Below is a small trained network, with its code and all its weights. Each question gives an input and a target symbol and asks what happens when units are switched off, that is, made to give their printed mean instead of their output.

import numpy as np


def w(rows, s, z=0):
    codes = np.array(rows[::2]) - 128.0
    scale = np.full(codes.shape[1], s)
    scale[-1] = z or s
    return codes * scale


def f(y):
    return y / 2 * (1 + np.tanh(0.7978845608 * (y + 0.044715 * y**3)))


def softmax(a):
    e = np.exp(a - a.max(-1, keepdims=True))
    return e / e.sum(-1, keepdims=True)


def log_softmax(a):
    a = a - a.max(-1, keepdims=True)
    return a - np.log(np.exp(a).sum(-1, keepdims=True))


def net(x, mask):
    ids = ['αβγδεζηθλμξπτφψω'.index(c) for c in x.split()]
    T = len(ids)
    res = E[ids] + P[:T]
    r = res
    for j in range(3):
        rows = slice(4 * j, 4 * j + 4)
        q, k, v = (r @ M[0][rows].T for M in (Q, K, V))
        z = softmax(np.where(np.tri(T) > 0, q @ k.T / 4**0.5, -1e9)) @ v
        o = O[0][rows]
        res = res + np.where(mask[j], z, o[:, -1]) @ o[:, :-1]
    y = f(res @ A[0][:, :-1].T + A[0][:, -1])
    res = res + np.where(mask[3:11], y, B[0][:, -1]) @ B[0][:, :-1]
    return log_softmax(res[-1] @ U[:, :-1].T + U[:, -1])


Q, K, V, O, A, B = {}, {}, {}, {}, {}, {}
E = w([
[178,167,31],'α',
[62,61,184],'β',
[107,192,116],'γ',
[101,198,109],'δ',
[118,185,122],'ε',
[144,129,44],'ζ',
[116,184,123],'η',
[124,183,122],'θ',
[125,45,50],'λ',
[36,127,157],'μ',
[32,58,160],'ξ',
[112,206,154],'π',
[116,221,162],'τ',
[2,172,212],'φ',
[73,181,113],'ψ',
[80,208,98],'ω',
],0.015)
P = w([
[245,136,194],'0',
[169,141,125],'1',
[161,141,115],'2',
[148,131,114],'3',
[135,128,108],'4',
[125,126,102],'5',
[114,125,96],'6',
[104,124,93],'7',
[94,125,87],'8',
[84,122,81],'9',
[73,123,78],'10',
[60,118,74],'11',
[53,120,70],'12',
[42,119,66],'13',
],0.011)
Q[0] = w([
[123,204,160],'H0',
[117,135,165],'H0',
[114,115,158],'H0',
[145,125,90],'H0',
[124,137,97],'H1',
[123,133,125],'H1',
[116,138,127],'H1',
[142,113,141],'H1',
[121,56,121],'H2',
[144,19,92],'H2',
[142,253,143],'H2',
[159,193,113],'H2',
],0.034)
K[0] = w([
[202,184,165],'H0',
[139,213,131],'H0',
[105,167,103],'H0',
[144,95,156],'H0',
[117,153,153],'H1',
[137,128,134],'H1',
[149,123,138],'H1',
[107,125,108],'H1',
[44,129,71],'H2',
[6,186,28],'H2',
[238,138,200],'H2',
[194,184,155],'H2',
],0.023)
V[0] = w([
[114,141,111],'H0',
[90,238,84],'H0',
[188,149,234],'H0',
[165,60,154],'H0',
[33,183,115],'H1',
[173,206,168],'H1',
[117,143,80],'H1',
[147,136,97],'H1',
[184,68,55],'H2',
[221,96,192],'H2',
[173,171,169],'H2',
[122,207,2],'H2',
],0.0063)
O[0] = w([
[132,136,137,130],'H0',
[194,164,158,117],'H0',
[176,82,101,101],'H0',
[79,108,95,129],'H0',
[122,177,82,144],'H1',
[47,104,69,113],'H1',
[163,125,107,104],'H1',
[149,111,115,103],'H1',
[81,82,163,132],'H2',
[47,162,101,136],'H2',
[128,180,141,76],'H2',
[221,120,255,2],'H2',
],0.0093,0.0027)
A[0] = w([
[87,183,187,228],'N0',
[181,145,59,37],'N1',
[116,190,86,169],'N2',
[114,108,182,127],'N3',
[145,146,121,184],'N4',
[121,248,177,3],'N5',
[181,96,65,211],'N6',
[111,72,150,75],'N7',
],0.017,0.0056)
B[0] = w([
[103,175,158,203],'N0',
[53,79,85,149],'N1',
[166,90,173,254],'N2',
[178,110,114,164],'N3',
[106,122,166,137],'N4',
[153,166,4,163],'N5',
[164,158,170,168],'N6',
[123,95,63,186],'N7',
],0.025,0.0093)
U = w([
[108,126,116,86],'α',
[17,114,60,154],'β',
[81,131,117,170],'γ',
[76,135,116,131],'δ',
[70,104,117,112],'ε',
[1,150,186,182],'ζ',
[43,175,93,97],'η',
[56,118,100,188],'θ',
[197,24,37,14],'λ',
[142,121,122,254],'μ',
[142,142,39,78],'ξ',
[132,136,68,156],'π',
[118,108,79,127],'τ',
[146,106,140,177],'φ',
[138,31,201,81],'ψ',
[224,140,159,218],'ω',
],0.0095,0.0075)

Each question gives the input, a string of symbols that net reads in full, and the target symbol t.
The units are the heads (4 rows each of Q, K, V and O) and the neurons (one row each of A and B). Each row of codes is followed by its name. A weight is (code - 128) times the scale printed after its matrix; where a second scale follows, it is the last column's (O, A, B and U).
mask holds one flag per unit, heads first, then neurons. A switched-off unit (its flag False) gives its mean, the last column of its rows in O or B, instead of its output. The means were averaged over made-up inputs and are rounded, as every weight is.
A unit's drop is (log p(t) with every unit on - log p(t) with that unit switched off) / (log p(t) with every unit on - log p(t) with every unit switched off).
The circuit of an input: a set's keep is (log p(t) with only the set's units on - log p(t) with every unit switched off) / (log p(t) with every unit on - log p(t) with every unit switched off). Starting from all 11 units, units are removed one at a time, each time the one whose removal leaves the highest keep (on an exact tie, the one counted first), for as long as the keep stays at least 0.8.
circuit, biggest first: the units of the circuit, biggest drop first
most important unit: the unit with the biggest drop
top k neurons: the k neurons with the biggest drops, biggest first
which heads matter: for each layer, one digit per head in row order, 1 if its drop is at least 0.15 and else 0, layers parted by /
input β β ζ β β ζ ψ β β λ β λ ψ, target ψ: circuit, biggest first => (N2; H2)
input λ β β β μ β β β ω, target ζ: circuit, biggest first => (H2; H0; N0; N5)
input ω β ω β β θ, target ξ: circuit, biggest first => (N5; H2)
input α β ε ψ θ β λ β β β λ ε, target η: which heads matter => 001
input λ β μ β β ψ, target ζ: circuit, biggest first => (H2; N0; N7)
input β β ω φ β β μ τ β ω, target ψ: circuit, biggest first => (N2; H2)
input α β β β λ μ μ β β ζ θ, target η: top 2 neurons => (N5; N0)
input β λ β θ λ λ β ξ β λ β β ε λ, target λ: circuit, biggest first => (H2; N7)
input β ε π θ δ β β λ η θ β β ε, target ψ: top 2 neurons => (N2; N5)
input λ β δ δ β ξ, target β: circuit, biggest first => (N2)
input β θ λ δ λ η, target ψ: circuit, biggest first => (N2; H2; N5; H0)
input λ ψ δ β β η, target ζ: circuit, biggest first => (H2; N0; N7)
input δ β ω δ β α μ β φ, target η: circuit, biggest first => (N5; N0; H2)
input β λ β θ λ π λ β λ β λ μ ε δ, target ψ: circuit, biggest first => (N2; H2)
input θ λ ω φ ζ λ τ, target ξ: circuit, biggest first => (N5)
input λ δ ε β β β β δ δ β λ ζ, target ω: top 2 neurons => (N6; N1)
input λ β τ, target ξ: which heads matter => 100
input λ ξ λ μ, target ζ: which heads matter => 000
input β β θ, target ψ: which heads matter => 101
input λ δ β ε β λ ζ β β δ, target ζ: which heads matter => 001
input τ θ δ ζ λ β β β β β, target β: which heads matter => 100
input β β η φ β β λ θ λ ω λ ζ, target ω: top 2 neurons => (N6; N7)
input ε β λ β β ζ β β β, target β: top 2 neurons => (N2; N6)
input λ β μ, target ζ: most important unit => N0
